Below is a small trained network, with its code and all its weights. Each question gives an input and a class and asks what happens when units are switched off, that is, made to give their printed mean instead of their output.

import numpy as np


def w(rows, s, z=0):
    codes = np.array(rows[::2]) - 128.0
    scale = np.full(codes.shape[1], s)
    scale[-1] = z or s
    return codes * scale


def norm(h):
    return h / np.sqrt((h * h).mean(-1, keepdims=True) + 1e-5)


def f(y):
    return y / 2 * (1 + np.tanh(0.7978845608 * (y + 0.044715 * y**3)))


def log_softmax(a):
    a = a - a.max(-1, keepdims=True)
    return a - np.log(np.exp(a).sum(-1, keepdims=True))


def net(x, mask):
    res = np.array(x, float).reshape(1, 8) / 4 @ E
    u = 0
    for l in range(3):
        y = f(norm(res) @ A[l][:, :-1].T + A[l][:, -1])
        res = res + np.where(mask[u : u + 6], y, B[l][:, -1]) @ B[l][:, :-1]
        u += 6
    return log_softmax(norm(res)[-1] @ U[:, :-1].T + U[:, -1])


A, B = {}, {}
E = w([
[172,106,144,138,85,110,61,230],'x0',
[51,141,154,4,96,162,173,175],'x1',
[117,136,108,168,84,170,88,142],'x2',
[197,171,189,125,111,84,137,89],'x3',
[75,154,95,134,231,161,91,191],'x4',
[115,165,107,207,143,155,240,116],'x5',
[197,83,83,143,119,185,137,204],'x6',
[116,66,198,122,197,220,139,161],'x7',
],0.0033)
A[0] = w([
[150,129,125,254,145,109,102,73,79],'0.n0',
[104,148,137,63,98,134,95,74,87],'0.n1',
[156,114,93,129,102,113,98,197,99],'0.n2',
[95,173,50,97,124,62,116,76,65],'0.n3',
[153,119,179,109,110,81,58,120,2],'0.n4',
[126,116,144,113,153,124,85,150,65],'0.n5',
],0.008,0.0027)
B[0] = w([
[119,152,33,33,112,113,172,99,255],'0.n0',
[148,123,66,110,117,179,115,97,168],'0.n1',
[166,126,139,109,92,99,56,163,177],'0.n2',
[80,117,176,35,89,254,141,120,206],'0.n3',
[105,138,124,121,209,159,159,115,156],'0.n4',
[103,121,144,161,122,130,90,139,134],'0.n5',
],0.0075,0.0037)
A[1] = w([
[146,100,183,95,125,36,126,89,107],'1.n0',
[142,112,145,40,115,86,130,44,8],'1.n1',
[135,78,126,137,73,202,117,163,114],'1.n2',
[150,109,190,84,127,57,171,127,139],'1.n3',
[84,94,166,101,2,190,108,24,11],'1.n4',
[108,183,134,146,161,93,214,26,119],'1.n5',
],0.0056,0.0018)
B[1] = w([
[171,192,128,105,159,138,134,108,124],'1.n0',
[139,138,80,135,144,106,129,75,206],'1.n1',
[120,116,75,83,109,92,130,113,188],'1.n2',
[151,210,82,97,162,125,125,142,143],'1.n3',
[118,180,116,100,125,188,117,141,254],'1.n4',
[100,107,114,184,93,124,64,255,251],'1.n5',
],0.0076,0.0029)
A[2] = w([
[75,49,53,104,107,183,178,119,182],'2.n0',
[16,116,68,100,118,136,51,52,88],'2.n1',
[141,164,181,27,135,142,169,101,230],'2.n2',
[69,80,215,160,254,158,158,111,64],'2.n3',
[161,92,138,99,186,89,27,114,255],'2.n4',
[57,107,83,223,125,181,175,202,142],'2.n5',
],0.0059,0.00072)
B[2] = w([
[121,196,87,85,140,152,134,84,254],'2.n0',
[205,150,115,87,115,191,182,145,239],'2.n1',
[79,164,87,95,165,152,190,167,199],'2.n2',
[101,99,186,254,220,95,131,73,171],'2.n3',
[69,137,213,139,87,192,167,155,175],'2.n4',
[76,163,184,110,193,194,175,23,221],'2.n5',
],0.0068,0.0042)
U = w([
[147,71,191,136,57,108,66,203,165],'0',
[124,153,61,65,113,173,158,108,213],'1',
[199,104,77,180,89,5,133,87,4],'2',
[80,99,211,179,187,154,148,72,61],'3',
],0.012,0.0034)

Each question gives the input, the list of numbers given to net, and the class t.
The units are the neurons (one row each of A and B). Each row of codes is followed by its name. A weight is (code - 128) times the scale printed after its matrix; where a second scale follows, it is the last column's (A, B and U).
mask holds one flag per neuron, layer by layer. A switched-off neuron (its flag False) gives its mean, the last column of its row in B, instead of its output. The means were averaged over made-up inputs and are rounded, as every weight is.
A unit's drop is (log p(t) with every unit on - log p(t) with that unit switched off) / (log p(t) with every unit on - log p(t) with every unit switched off).
The circuit of an input: a set's keep is (log p(t) with only the set's units on - log p(t) with every unit switched off) / (log p(t) with every unit on - log p(t) with every unit switched off). Starting from the 12 units with the biggest drops (on a tie, the unit counted first), units are removed one at a time, each time the one whose removal leaves the highest keep (on an exact tie, the one counted first), for as long as the keep stays at least 0.8.
units of the circuit, in order: the units of the circuit, biggest drop first
most important unit: the unit with the biggest drop
k most important neurons: the k neurons with the biggest drops, biggest first
k most important neurons of layer l: the k neurons of layer l with the biggest drops, biggest first
drop when u is switched off: that unit's drop, to one decimal
input [3,-4,-4,-1,5,-7,4,2], class 0: most important unit => 0.n2
input [2,-3,-5,3,-6,-7,8,-8], class 0: units of the circuit, in order => 0.n0, 2.n0
input [0,3,5,-7,0,1,-4,4], class 3: units of the circuit, in order => 0.n0, 2.n3
input [-3,7,2,-2,2,8,-4,0], class 3: units of the circuit, in order => 0.n0, 2.n5, 2.n3
input [-3,-5,-4,7,7,-8,8,-2], class 0: units of the circuit, in order => 2.n5, 2.n4, 2.n0
input [-1,2,1,-8,1,1,6,6], class 3: 3 most important neurons of layer 0 => 0.n0, 0.n1, 0.n3
input [1,2,0,-1,7,-3,3,-7], class 0: 3 most important neurons => 0.n2, 0.n0, 2.n5
input [5,-8,-2,0,-1,4,-1,4], class 2: 2 most important neurons => 0.n3, 1.n4
input [-1,-4,-7,-2,-4,0,2,7], class 3: 2 most important neurons => 0.n3, 0.n2
input [0,-3,3,-6,1,-2,0,5], class 3: 4 most important neurons => 0.n0, 0.n3, 0.n1, 1.n4
input [3,6,-6,-2,7,-3,2,7], class 3: 2 most important neurons => 2.n3, 0.n0
input [8,0,3,-3,4,-8,-6,1], class 0: 2 most important neurons => 0.n2, 2.n5
input [0,-5,-6,0,-8,5,0,0], class 2: 2 most important neurons => 0.n3, 1.n5
input [0,-6,-6,6,-5,1,-3,0], class 2: most important unit => 1.n5
input [2,6,-2,-3,8,-3,-3,6], class 3: 2 most important neurons => 2.n3, 0.n0
input [0,-7,3,0,4,3,7,-7], class 2: 2 most important neurons of layer 0 => 0.n2, 0.n3
input [5,-4,-2,3,-8,5,4,2], class 2: drop when 0.n3 is switched off => 0.4
input [4,5,-2,-8,7,-4,1,1], class 0: drop when 0.n0 is switched off => 0.3
input [6,-6,-1,3,6,-3,4,-4], class 0: drop when 2.n4 is switched off => 0.2
input [8,-2,1,4,-2,-1,1,0], class 0: most important neuron of layer 2 => 2.n4
